Below is a small trained network, with its code and all its weights. Each question gives an input and a class and asks what happens when units are switched off, that is, made to give their printed mean instead of their output.

import numpy as np


def w(rows, s, z=0):
    codes = np.array(rows[::2]) - 128.0
    scale = np.full(codes.shape[1], s)
    scale[-1] = z or s
    return codes * scale


def f(y):
    return y / 2 * (1 + np.tanh(0.7978845608 * (y + 0.044715 * y**3)))


def log_softmax(a):
    a = a - a.max(-1, keepdims=True)
    return a - np.log(np.exp(a).sum(-1, keepdims=True))


def net(x, mask):
    res = np.array(x, float).reshape(1, 6) / 4 @ E
    y = f(res @ A[0][:, :-1].T + A[0][:, -1])
    res = res + np.where(mask, y, B[0][:, -1]) @ B[0][:, :-1]
    return log_softmax(res[-1] @ U[:, :-1].T + U[:, -1])


A, B = {}, {}
E = w([
[105,8,84,88,62,170],'x0',
[122,116,137,151,132,132],'x1',
[238,79,76,162,187,103],'x2',
[116,187,52,196,84,213],'x3',
[133,138,120,108,124,122],'x4',
[128,136,119,114,128,120],'x5',
],0.014)
A[0] = w([
[178,189,152,187,113,140,122],'n0',
[48,212,165,129,96,160,219],'n1',
[136,147,205,115,177,85,191],'n2',
[228,135,70,197,152,126,175],'n3',
[170,158,204,128,165,114,149],'n4',
[170,167,242,126,136,15,222],'n5',
[144,41,130,44,101,129,172],'n6',
[216,52,70,152,165,87,151],'n7',
[242,124,101,160,161,128,180],'n8',
[121,113,21,151,48,178,66],'n9',
[10,102,183,93,106,127,255],'n10',
[100,220,130,183,137,115,157],'n11',
[154,163,187,119,168,70,165],'n12',
[177,205,109,163,134,130,107],'n13',
[99,15,163,77,139,62,140],'n14',
],0.013,0.0068)
B[0] = w([
[103,180,137,93,151,123,181],'n0',
[212,232,191,195,116,174,219],'n1',
[134,76,81,151,47,115,210],'n2',
[94,79,89,78,151,148,223],'n3',
[118,111,74,129,105,134,195],'n4',
[144,103,91,148,34,119,254],'n5',
[143,116,194,144,140,156,195],'n6',
[187,141,59,141,135,249,223],'n7',
[100,148,63,65,185,128,218],'n8',
[127,81,52,162,53,70,199],'n9',
[93,164,207,133,77,63,213],'n10',
[145,229,86,142,154,160,203],'n11',
[129,54,80,138,91,107,210],'n12',
[91,142,118,87,224,113,187],'n13',
[197,166,233,90,191,208,207],'n14',
],0.011,0.022)
U = w([
[131,113,99,169,9,67,234],'0',
[236,181,114,143,180,193,189],'1',
[153,24,33,119,97,137,85],'2',
[45,140,67,94,245,100,6],'3',
[135,111,212,88,138,118,92],'4',
],0.014,0.0025)

Each question gives the input, the list of numbers given to net, and the class t.
The units are the neurons (one row each of A and B). Each row of codes is followed by its name. A weight is (code - 128) times the scale printed after its matrix; where a second scale follows, it is the last column's (A, B and U).
mask holds one flag per neuron, in row order. A switched-off neuron (its flag False) gives its mean, the last column of its row in B, instead of its output. The means were averaged over made-up inputs and are rounded, as every weight is.
A unit's drop is (log p(t) with every unit on - log p(t) with that unit switched off) / (log p(t) with every unit on - log p(t) with every unit switched off).
most important unit: the unit with the biggest drop
k most important neurons: the k neurons with the biggest drops, biggest first
drop when u is switched off: that unit's drop, to one decimal
input [-1,-7,-6,0,1,6], class 0: most important unit => n14
input [0,2,6,-2,3,7], class 2: 3 most important neurons => n1, n11, n3
input [2,-2,0,0,-4,-8], class 4: 2 most important neurons => n5, n7
input [6,-5,1,-3,-3,-6], class 1: 2 most important neurons => n14, n7
input [2,-6,-3,1,4,-8], class 0: 2 most important neurons => n14, n7
input [-2,-5,1,5,1,-1], class 3: 2 most important neurons => n7, n14
input [0,0,1,-1,2,-2], class 2: 4 most important neurons => n1, n11, n14, n10
input [1,-8,-2,8,-8,4], class 0: 4 most important neurons => n9, n14, n7, n8
input [1,-2,5,1,0,7], class 2: 4 most important neurons => n1, n14, n11, n7
input [3,-1,3,0,8,-3], class 1: 3 most important neurons => n5, n12, n2
input [8,-2,-8,0,-1,-5], class 4: 2 most important neurons => n14, n5
input [1,3,1,3,2,0], class 2: 3 most important neurons => n10, n1, n14
input [4,-1,0,2,3,-8], class 0: drop when n3 is switched off => 0.2
input [-2,-6,8,0,3,3], class 2: drop when n7 is switched off => 0.8
input [2,1,2,-5,-7,8], class 1: most important unit => n14
input [-3,0,2,1,-2,4], class 3: drop when n1 is switched off => 0.1
